B, the same points and some others measured another way; then each row and its match in B:
B (72 x 29):
[[ 443  345  161 -215   14 -203 -164   55   68  -31  108  -20  -12   22
   115 -201    8   65  -24 -156 -269  101 -263  -47 -419  -18 -191 -516
  -213]
 [ 195   55   56  109  238 -355 -170  225   22  -97  275  167   81  -76
    89  -92 -192 -231 -447    4  -15  225  175 -266    2 -256 -292   26
  -141]
 [ 143 -217 -125 -248 -218  297  203    5   18  -41 -149 -136   16  104
   -84 -169   89  165  117   40 -135   -3 -247  105 -281  -58   96 -158
  -150]
 [ -17 -125 -143   50    6  139  -72  -80   78  -41   68  -56   84   37
   -89   50 -140 -207 -106   16   93  124  -38  162  -48   37  253   68
   108]
 [  69  -95  135   64  120 -106  -61  178 -183  -97  185  106  212    8
   -66   79  -39  -35 -369   52  100  224   36  -70  115 -137  187  157
   146]
 [  31 -202 -219 -117 -207  322  144  -63  167   78 -120 -169  -39  111
   -52  -97   14  -52  152   13   -6  -58 -130  129 -216   12  132  -52
   -66]
 [ 327  456  115 -286   -3 -254 -174  189  119   16  119  -34 -213   20
    30 -239  -47   41  152 -103 -317   52 -192 -107 -419 -151 -167 -514
  -243]
 [ 204  802  269 -202   72 -389 -455  154  211  107  229  -65 -139   47
    13  -24   -7 -135  107 -283 -211   62 -212   85 -378  -59   43 -553
    28]
 [ -23 -266 -360 -160 -245  405  218 -108  240   60 -139 -234 -172  101
  -109 -126  -58  -52  236   96   31  -64  -76  141 -232    1  166   30
  -156]
 [  -4  -20 -138   94  248 -222 -203   89   96 -241  264   80   57  -98
   -98  -17 -321 -311 -445   75   49  304  178  -23   30 -247  -67  162
  -112]
 [ -90 -528 -146   81 -121  422  201  -39 -119   10  -65  -57  172  119
  -123  126   17  -36  -96  154  251   58   -5   99  142   78  452  334
   265]
 [-170 -428   21  108 -187  364  159  178 -101  204 -163   -5  307  205
   -38  134  268  -99  -67  -24  165 -118  -46   64  147  -48  301  212
   391]
 [ 158  160    9  174  277 -324 -282   56  142  -64  355   84  -18  -66
    85   46 -277 -352 -423   -2  163  252  239 -173   37  -63 -113  101
   -21]
 [ 266  164  132   61  220 -335 -212  220   21  -38  278  134  -36  -24
   123  -45 -139 -177 -327   -1   17  184  155 -305  -20 -133 -222  -57
   -52]
 [ 422  219  371  -46  188 -333 -224  206 -200 -124  230  158  216    9
   121  -27   53   74 -396 -102 -115  237 -131 -178 -113  -62 -115 -274
    35]
 [-148 -581  -14   53 -172  384  280  231 -167   92 -161    3  262  188
   -78  107  264   25 -173  105  211  -61   37  -37  212 -136  254  356
   282]
 [ 182 -105  155   33   42  -62    6  170 -118    0  109   74  200   55
    56   15   78    3 -316   -7   71  121   -1 -137   22  -91   13   51
    70]
 [ 476  403  493  -55  178 -405 -266  227 -193    3  295  135  120   37
   165   33   97  109 -307 -137  -44  201 -113 -244 -108   20  -27 -307
   117]
 [  35 -285 -433 -187  -70  380   19 -100  213 -207 -117 -153 -288   76
  -148 -141 -220 -144  178  186  -78   46  -47  108 -231   27   44  -97
  -136]
 [-338 -467 -174   59 -133  395  158  113  -16   31 -102  -82  161  148
  -226  176   86 -139 -111  120  260   -3   72  169  205 -131  447  425
   303]
 [ 114  -46  160   67  119 -111 -104  254  -81   -4  147  104   85   72
    47   79   44 -106 -316   20  120  111  118 -210  108 -108   -3   89
   168]
 [ 358  394  374  -44   74 -348 -211  172  -61   92  215   75  204   26
   148  -43  103   18 -221 -229 -123  122 -186  -94 -209  -57  -64 -340
    18]
 [ 166  294   74 -215  -40 -163 -108  152   92   -3   68  -43   17   18
   -43 -178    6    9   20 -131 -261   69 -220   60 -340 -213  -54 -353
  -180]
 [ 104   54   19   28  150 -176 -144   48   21 -148  227   31  134  -41
   -52   14 -149 -133 -374   -4   55  256   25   24  -39 -131   54   59
   -43]
 [   9  -82 -182 -217 -272  356  138 -122  118   77 -125 -232  -39  113
  -156  -79   23   62  297   -6  -57  -36 -283  287 -297   58  377 -139
   -25]
 [ 118  284  -41 -201   39  -92 -192   69   96  -89  145  -67 -225    7
  -138  -83 -196  -59  123   26 -139  143 -110   53 -249  -71  170 -249
   -65]
 [  -2 -682  -13   84 -207  432  358  179 -231  136 -190   39  289  183
    20   26  251   69 -117  113  160  -88  -14 -124  166  -40  183  279
   242]
 [  -7 -190  -92  104  162  -10  -84  110  -49 -135  193   71  -30   -4
  -101   83 -230 -198 -271  183  185  220  200 -118  160  -80  183  266
   126]
 [-140 -540  -89   80 -151  410  212   70 -117   52 -128  -34  264  154
  -101  120  147  -46 -141   89  209   -8  -19   93  154  -22  351  311
   285]
 [ 195 -205 -216  -80 -170  280  128  -95  205  101 -100 -140  -91  103
    87 -155  -10  -84  126    3  -13  -71  -87   -8 -260   92  -70 -128
  -143]
 [  91    5  -59   36  139 -160 -107  122   77  -88  203   46  -16  -33
   -18  -43 -192 -194 -275   54   49  188  132 -118  -22 -174  -66   80
   -94]
 [ 212   92   29   32  250 -364 -177  164   43 -210  290  119   82  -98
    31 -103 -212 -166 -500   14  -36  296  126 -175  -61 -271 -271   10
  -231]
 [  71  206 -296 -211  121  -34 -292  -66  240 -301  122  -90 -292  -50
  -204 -155 -405 -230   94   75 -229  220  -98  183 -331  -79   44 -299
  -204]
 [ 158  452    5 -189  -11 -225 -199   89  182   55  152  -63 -147  -24
   -51 -192 -166 -103  176 -123 -265   75 -182   59 -385 -149   11 -403
  -193]
 [ 206 -169 -142  -76   23   89   65  -41   81 -122  105  -77 -131   24
   -10  -50 -133   -6 -168  147  132  160   76 -100  -87   14   21  103
  -152]
 [ 105   61   16  127  225 -240 -244  109   45 -114  248  111  116  -46
    22    6 -203 -292 -395  -22   29  231  106  -79    8 -136  -87   22
    12]
 [ 108 -268 -253 -299 -144  349  175   31   82 -152 -114 -170 -306  118
  -148 -122  -34  132  163  226  -17   28  -49  -22 -191  -32  106  -24
  -154]
 [ 122   54   31   29  174 -254 -135  202   13 -112  228   98   41  -45
    -7  -56 -157 -156 -346   34   -2  213  117 -160  -13 -239 -117   42
   -96]
 [ 109  -81 -154 -125 -283  370  108 -160  142  203 -146 -199  -22  137
   -11  -97   39  -26  361  -76  -70 -115 -295  214 -325  186  277 -246
    34]
 [ 145 -246 -272 -177 -190  302  209 -108  157  -18  -93 -176 -102   65
   -45 -180  -57   38  115   83  -33    9 -121   70 -274    4   44  -54
  -242]
 [-395 -650 -156  115 -249  487  313  253  -79  197 -230  -26  261  198
  -165  117  228 -131  -36   99  216 -153   74   68  255 -220  359  454
   343]
 [  69 -122  110  103   35  -26  -50  200  -76   63   65   97  225   72
    52   27   64 -142 -246  -48   41   56    7  -97   47 -107   15   32
   167]
 [ 150 -150 -146 -281 -262  278  231    4   75   27 -151 -170  -50   98
   -75 -219   78  171  212   23 -163  -43 -257   94 -344  -76   75 -198
  -222]
 [  82 -132 -187  -49 -224  298  122  -69  251  237 -107 -176  -97  138
    71  -84   48 -136  208  -47   55 -143  -70   38 -221   95   51  -79
   -33]
 [ -84 -726 -208   51  -87  470  220  166 -124  -81 -190   37   89  166
   -74   28   74  -83 -129  230  140  -19   97 -105  184  -67  101  290
   208]
 [  45 -286 -318 -165 -200  363  215 -111  191  -15 -106 -208 -137   86
   -95 -119  -54    2  119  114   47   -3  -66  106 -214    2  126   47
  -181]
 [ 388  110   46 -224  107  -64 -164   18   -6 -268  107  -15  -94   30
     3 -108  -83   81 -142   32 -148  215 -156  -45 -270   30  -84 -324
  -136]
 [ -64 -186 -340 -264 -216  370  172  -68  241  -58 -124 -263 -221  101
  -203  -98  -41   17  196  118   15   -9  -88  199 -242  -73  205   26
  -178]
 [ 308  247  236 -118  181 -274 -210  167  -66 -166  257   49  -15   15
    13   28  -23   58 -328    1   15  252  -10 -144  -83  -70   -3 -124
    -9]
 [  17    6 -224 -236 -195  337   17 -125  218   26  -87 -252 -236  129
  -149  -35  -43  -26  323   33   -7  -30 -183  236 -287  114  329 -158
     2]
 [ 212 -148  -20   31   12  121  -55    3   43    3   22   -4   39   97
   101   -1   -1 -131 -127   -4   59   46  -23  -72  -78  109  -22  -76
    88]
 [ 212  107   79   36  288 -331 -219  144   40 -225  330   87    0  -54
    28   32 -175 -148 -549   56  130  316  206 -200   36 -168 -162  113
  -105]
 [ 425  316  379   24  137 -292 -244   36 -154   21  274   91  233   12
   145   48   19   29 -283 -167  -17  218 -187  -64 -137  128  109 -272
   139]
 [-212 -581  -55   54 -168  420  263  185 -190   57 -142  -12  245  170
  -159  142  191   15 -125  142  225  -21   18   43  229 -110  415  394
   331]
 [ 141  -16  -99   99  237  -76 -296   28   76 -175  190   85  -82   -2
    15   21 -289 -343 -225   69   35  205  116  -91   -8   41  -43  -51
    92]
 [  -3   -2  -81   25  161 -147 -178  172   88 -159  155   66   39  -22
   -74  -41 -175 -259 -301   27  -29  184  100  -34  -22 -253  -97   33
   -54]
 [ 204  164   29  110  183 -258 -224   80  210   18  250   37  -23   -5
   156   -4 -126 -306 -349  -75  111  137  176 -181  -58  -62 -244  -11
   -70]
 [ 318  111  130   85  242 -412 -165  268   29  -57  283  179   33  -56
   182 -124 -130 -183 -452  -15  -26  195  191 -389  -32 -236 -428  -45
  -188]
 [-216 -394 -530 -183 -268  455  276  -22  263  -10 -207 -216 -186   65
  -245 -213 -146 -119  289  166  -73  -72  -41  190 -216 -211  137   99
  -245]
 [ 161  -72  -78 -114 -256  245  113   59  162  266 -172 -108  -40  156
   110 -187  138  -59  295 -111 -151 -202 -198  -17 -312   22  -71 -304
   -49]
 [ 244  299  186  -77  168 -277 -246  123  -54 -110  272   51  -16  -15
   -26    9 -122  -24 -204  -20  -35  243  -51  -71 -112  -57  102 -163
    24]
 [  77 -143 -113 -315 -318  340  245   76   68   87 -211 -190  -77  153
  -101 -179  173  192  302   15 -154 -117 -266  104 -319  -89  141 -200
  -128]
 [-411 -539 -201   58 -142  446  186  161  -77   14 -122  -63  139  152
  -292  189   65 -126  -60  183  261   -3   89  167  262 -162  538  483
   360]
 [-198 -546  -10  181 -154  399  172  179 -204  178 -145   56  332  182
   -71  150  180 -128  -64   51  180  -80  -17   34  237  -25  399  287
   471]
 [  37  -41  145  127   18    1  -83   86  -50  108  107   30  258   85
    29  141   81 -143 -248  -91  157   77  -23   29   62   10  222   85
   269]
 [ 298  505  193 -316   -1 -275 -189  158  136  -38  133  -84  -75   37
     4 -151   73  103  -29 -172 -243   98 -232   22 -412 -172 -121 -456
  -229]
 [ 165 -143  -63   44  -25   59   44   32   10   74   72   13   19   30
    51  -79 -101 -105  -45   41   30   61    2 -110  -76    6   46    1
   -13]
 [ -58   11  134   58  -21   -3  -98  195  -59  114   46   43  247   91
   -48   83   99 -145 -122 -110   14   29  -90   75   16 -117  225  -13
   266]
 [ 465 -118    8   29  274 -350  -42  190  -33 -257  272  196   -4 -110
   184 -241 -237  -64 -553  128  -64  297  206 -469  -67 -233 -568   -9
  -402]
 [ 360  364  183 -178  -34 -223 -121  102   52   77  111  -15   42   18
    96 -201   28   51   26 -188 -268   62 -268  -30 -391  -77 -116 -469
  -179]
 [ 289  390  126 -199  -26 -175 -178   43  132   27   98  -69   18   29
    45 -150   17   -1   21 -200 -237   72 -272   82 -404  -57  -65 -459
  -155]
 [-210 -564 -218   14  -60  418  158  144  -52  -93  -94  -43  -32  152
  -193  135   15  -94 -115  262  264   35  168  -16  229  -84  314  415
   249]]
Rows of B count from 0, top down.

[ -41 -110   32  -61   45 -147  151    2   17    0  -25 -133 -227 -174
  -40   72   82 -271  133  -19  -63   96   24    8  145]	30
[ 163  -10  -44 -108  -10  -77  109  145 -104   89  -12   74  102   27
  -99  -57   91  -83   -7  -42  -76   25   24   21 -119]	9
[ -66  -62  111    7   46  -75  -38  -32    5   61  -45 -184 -168  -53
 -145   35   53 -155   56   17   -6  -67  177    9  169]	56
[ -22  121  -53   35   11  204   71   91  -46   36  122  173  215 -185
  146   43  183  184  160 -164  -86   17 -115   13   81]	1
[ -26 -189  -84  -26  220  -89  160 -109   -4   24 -113 -137  -95 -145
  -38   26   76 -290  184   41  -91  289   64 -100   51]	0
[  21  -70  134  -56 -139 -128  196  153   53 -362 -130 -176 -249  -95
   57  167   -2 -444 -104    4 -271   36 -111   73  -57]	32
[  92  -62  -79 -135   -2  -72  245  144  -45   -4    3  131  -22 -149
   65   30  137 -139  148 -104 -121  150 -140   52   -7]	58
[ 150   -8   77  -48  -84 -101  -57   90   13   58  -75 -136   31  185
 -198 -128    9 -120  -55   -8 -115 -178   87  144  -51]	3
[ 193   24  -11   21  -97  -56  -25  187 -216   95   59  120  106  193
 -210  -97  -47   29 -106  -71  -21 -204  165  -24 -150]	10
[ 166   21   69  -15 -224  -59   59  262 -132  -93  -25   69   51  200
 -123  -14  -68 -146 -185 -105 -195 -222   15   65 -146]	35
[  55  -53   -6 -124  105  -37   62  123 -167   84  -22  176  -80 -133
  -68   80  167    9   61   11  103   83  148  -54   -9]	51
[   2   66  -40  -99  -20   51  226  139   41  -80  109  133  -19 -354
  238  109  242   16  231 -141  -98  143 -261  104   93]	13
[ 144   72   10   25  -91  -61   -3  109 -111  135   73  -65  182  147
 -202 -118   -9  -53 -115  -61  -89 -168  117  -12 -108]	70
[ 147  -39   -7 -164 -167    4  202  338  -82 -175  -54  353  -67  -31
  129   83  102  -40   80 -176 -175  -30 -222  190  -43]	57
[  23   -4  -21   29  216    1 -174 -138  -11  302   40 -132   53  -39
 -191 -148  142  156  204   50  156  -23  260   -2  122]	8
[  13 -135 -112 -168   93 -152  383   78  -51   -9    1   69 -143 -322
   98  121  170 -307  197  -64 -101  349 -136  -57   36]	61
[  21   34 -101  -82  116   78  150   48  -47  141   51  120  190 -206
   71   11  234   46  175  -87  -51  185  -68  -24   31]	31
[-157  -73   28  -10    9   -9  243   13   40  -80  -15  -73 -127 -254
  108  170  102 -291  149 -117 -196  141 -114  -21  224]	21
[-146  -17   64  -31  -20  -36  245   54   45 -153   54  -75 -230 -379
  164  227  146 -247  142  -89 -125  140 -136   -6  205]	17
[  39  -61  -99  101  166   25  -42  -69 -143  196   31    3  122   43
 -163  -96   11   42  118  -24   26   21  219 -138    9]	26
[  28   23   13  -65   -2   57   75  160  -69  -80   37  188  -76 -196
  101  105  167   75  126  -76   -3   22  -51   59   41]	60
[  78  -34    4 -105    2  -45   70  105  -25   74  -36   53   -1  -29
  -52  -21  126  -57   95  -60  -62   -2   -3   95   38]	16
[  22  164   91  -53 -110   89   -7  161    0   66   91   62  121  -92
   18   21  189  126   22 -120  -54 -163  -53  134   87]	53
[  86  189   35  -61 -182   11  116  197   -1   52  176   35  156 -117
   45  -14  158   40    6 -162 -121 -125 -156  122   12]	37
[  70   91 -114   20  155   53  -19 -100   37  282  125 -108  287 -100
  -54 -182  187  145  215  -39   -3   76   24   13   31]	52
[  62 -104  224  152   68   -5 -439  -47  -64 -102 -252 -247 -194  344
 -363  -65 -141  -19 -160  200   66 -341  502   32  -55]	18
[  22  -44   -6  103   14  131  -26  166 -329  -13  -31  295   86  122
 -117   98  -51   60 -101  -84  -14 -110  243 -194  -74]	28
[ 195  -92  -10 -210   46 -310  154  111  -55   36   -7  -77 -250 -143
 -131  -19  124 -231   43   95   67  135   78   39 -120]	36
[  10 -111   -7   24  157  -28  -58  -69  -51  121  -84  -83  -31   28
 -163  -52   42  -67  113   31    8   23  209  -37   66]	67
[  26  -18  -51   14  186   27  -53  -32  -73   92   61   43  -59 -184
  -27   -8  149  149  220   24  141   75  143  -38   56]	27
[  21   90 -104   90  137  247  -84  -38    7  111   74   99  286  -90
   87  -97  172  306  262 -101  -37   21  -35   50   64]	59
[ 118  112   11 -106 -247 -108  266  190  110  -11  115  -97  115  -78
   67  -54  104 -221   29 -195 -307  -55 -317  203    9]	69
[ 144  -89  -42   85  116  -38 -174  -24 -160  182  -43  -18   61  233
 -292 -175  -60   61   32   36   64 -130  326  -56  -75]	68
[ 127  -98  129   32 -110  -86 -193  125  -55  -52 -100   -2 -229  261
 -220  -83 -100   -4   14  -25   -9 -349  194  182   45]	33
[ 188  -78   27   14    0  -68 -170   60  -78   96 -108  -31   19  301
 -274 -183  -57    4   -8   15  -24 -215  223  100  -80]	29
[ 117   27  -90  -56  107  -32    0  -24   26  242   78  -43  134  -69
  -75 -170  169  102  223  -40   22   39   17   86   35]	43
